Below are the code and all the weights of a small trained network. Each question names an input and a target symbol and asks about switching units off, where a switched-off unit gives its printed mean instead of its output.

import numpy as np


def w(rows, s, z=0):
    codes = np.array(rows[::2]) - 128.0
    scale = np.full(codes.shape[1], s)
    scale[-1] = z or s
    return codes * scale


def norm(h):
    return h / np.sqrt((h * h).mean(-1, keepdims=True) + 1e-5)


def f(y):
    return np.maximum(y, 0)


def softmax(a):
    e = np.exp(a - a.max(-1, keepdims=True))
    return e / e.sum(-1, keepdims=True)


def log_softmax(a):
    a = a - a.max(-1, keepdims=True)
    return a - np.log(np.exp(a).sum(-1, keepdims=True))


def net(x, mask):
    ids = ['βζηθλμξτφψω'.index(c) for c in x.split()]
    T = len(ids)
    res = E[ids] + P[:T]
    r = norm(res)
    for j in range(2):
        rows = slice(2 * j, 2 * j + 2)
        q, k, v = (r @ M[0][rows].T for M in (Q, K, V))
        z = softmax(np.where(np.tri(T) > 0, q @ k.T / 2**0.5, -1e9)) @ v
        o = O[0][rows]
        res = res + np.where(mask[j], z, o[:, -1]) @ o[:, :-1]
    y = f(norm(res) @ A[0][:, :-1].T + A[0][:, -1])
    res = res + np.where(mask[2:10], y, B[0][:, -1]) @ B[0][:, :-1]
    return log_softmax(norm(res)[-1] @ U[:, :-1].T + U[:, -1])


Q, K, V, O, A, B = {}, {}, {}, {}, {}, {}
E = w([
[107,110,69,111],'β',
[150,137,164,141],'ζ',
[107,111,77,114],'η',
[171,113,138,63],'θ',
[133,134,142,65],'λ',
[188,111,135,71],'μ',
[118,127,129,54],'ξ',
[190,114,137,75],'τ',
[91,112,84,106],'φ',
[152,138,164,78],'ψ',
[238,115,55,252],'ω',
],0.019)
P = w([
[108,66,170,209],'0',
[148,146,143,122],'1',
[220,147,109,51],'2',
[148,86,127,142],'3',
[97,179,140,167],'4',
[146,249,60,87],'5',
[219,71,122,148],'6',
[129,127,132,182],'7',
],0.015)
Q[0] = w([
[117,41,142,189],'h1',
[96,168,85,255],'h1',
[137,131,133,73],'h2',
[159,132,130,124],'h2',
],0.022)
K[0] = w([
[86,254,125,133],'h1',
[217,216,52,60],'h1',
[109,41,170,133],'h2',
[133,118,111,203],'h2',
],0.016)
V[0] = w([
[43,81,104,40],'h1',
[62,161,247,73],'h1',
[182,82,123,76],'h2',
[80,157,170,85],'h2',
],0.016)
O[0] = w([
[72,27,210,93,6],'h1',
[7,192,191,115,107],'h1',
[228,148,205,152,158],'h2',
[96,149,144,85,2],'h2',
],0.016,0.0044)
A[0] = w([
[28,194,185,55,84],'n1',
[179,156,185,126,34],'n2',
[144,197,162,191,86],'n3',
[166,176,105,135,151],'n4',
[162,122,150,132,150],'n5',
[99,249,108,128,2],'n6',
[126,73,185,67,186],'n7',
[102,166,73,148,125],'n8',
],0.02,0.0065)
B[0] = w([
[139,167,132,255,214],'n1',
[127,150,172,103,152],'n2',
[142,126,95,86,230],'n3',
[127,95,198,112,254],'n4',
[139,171,112,133,177],'n5',
[83,140,52,42,247],'n6',
[84,86,116,68,226],'n7',
[110,107,109,82,208],'n8',
],0.015,0.0098)
U = w([
[145,58,111,140,63],'β',
[73,178,57,53,138],'ζ',
[130,68,109,145,45],'η',
[141,151,234,75,46],'θ',
[76,143,152,195,223],'λ',
[166,143,182,124,41],'μ',
[41,113,195,161,237],'ξ',
[172,151,177,131,46],'τ',
[58,11,166,56,53],'φ',
[81,215,93,210,129],'ψ',
[180,127,45,237,253],'ω',
],0.011,0.0034)

Each question gives the input, a string of symbols that net reads in full, and the target symbol t.
The units are the heads (2 rows each of Q, K, V and O) and the neurons (one row each of A and B). Each row of codes is followed by its name. A weight is (code - 128) times the scale printed after its matrix; where a second scale follows, it is the last column's (O, A, B and U).
mask holds one flag per unit, heads first, then neurons. A switched-off unit (its flag False) gives its mean, the last column of its rows in O or B, instead of its output. The means were averaged over made-up inputs and are rounded, as every weight is.
A unit's drop is (log p(t) with every unit on - log p(t) with that unit switched off) / (log p(t) with every unit on - log p(t) with every unit switched off).
The circuit of an input: a set's keep is (log p(t) with only the set's units on - log p(t) with every unit switched off) / (log p(t) with every unit on - log p(t) with every unit switched off). Starting from all 10 units, units are removed one at a time, each time the one whose removal leaves the highest keep (on an exact tie, the one counted first), for as long as the keep stays at least 0.8.
circuit, biggest first: the units of the circuit, biggest drop first
most important unit: the unit with the biggest drop
k most important neurons: the k neurons with the biggest drops, biggest first
which heads matter: for each layer, one digit per head in row order, 1 if its drop is at least 0.15 and else 0, layers parted by /
drop when u is switched off: that unit's drop, to one decimal
input ξ φ β ψ ω ζ θ, target ξ: which heads matter -> 10
input ζ φ θ ζ φ, target θ: circuit, biggest first -> h2, h1, n6
input ξ ζ ζ β λ μ, target ξ: which heads matter -> 10
input ζ ζ θ ξ ζ τ ζ, target ζ: which heads matter -> 10
input θ φ ψ ψ, target θ: most important unit -> h2
input θ τ τ ζ τ ζ, target θ: circuit, biggest first -> h2, n4
input ζ ζ φ μ η ξ τ, target ζ: circuit, biggest first -> h1, n1
input ζ φ ζ φ ω ψ ζ φ, target ψ: 2 most important neurons -> n1, n6
input ζ μ θ ξ θ η, target ξ: 2 most important neurons -> n1, n7
input ζ τ β τ β ξ ψ β, target ξ: circuit, biggest first -> h1, n1, h2
input ζ ζ ζ φ β ξ ω ζ, target ξ: 2 most important neurons -> n1, n7
input ξ τ λ, target ξ: circuit, biggest first -> h1, n1
input φ ω ξ ζ ζ, target ξ: 2 most important neurons -> n7, n1
input μ ζ ζ ζ ξ θ β, target ξ: circuit, biggest first -> h1
input φ ζ ζ φ ψ ω φ, target ψ: circuit, biggest first -> h1, n1
input φ ζ θ ζ λ ζ τ, target φ: 2 most important neurons -> n7, n1
input ζ β ω ψ φ ζ, target ψ: 2 most important neurons -> n1, n7
input φ ζ ω θ φ ζ, target θ: 2 most important neurons -> n1, n6
input ζ ζ ω β ζ, target ω: drop when h1 is switched off -> 1.4
input φ ζ ω ω ζ ξ ξ ξ, target φ: drop when h1 is switched off -> 0.3
input ω β η, target ω: drop when n4 is switched off -> 0.0
input ω ψ φ μ ψ, target ω: circuit, biggest first -> h1
input ω ζ φ ζ β, target φ: 2 most important neurons -> n7, n1
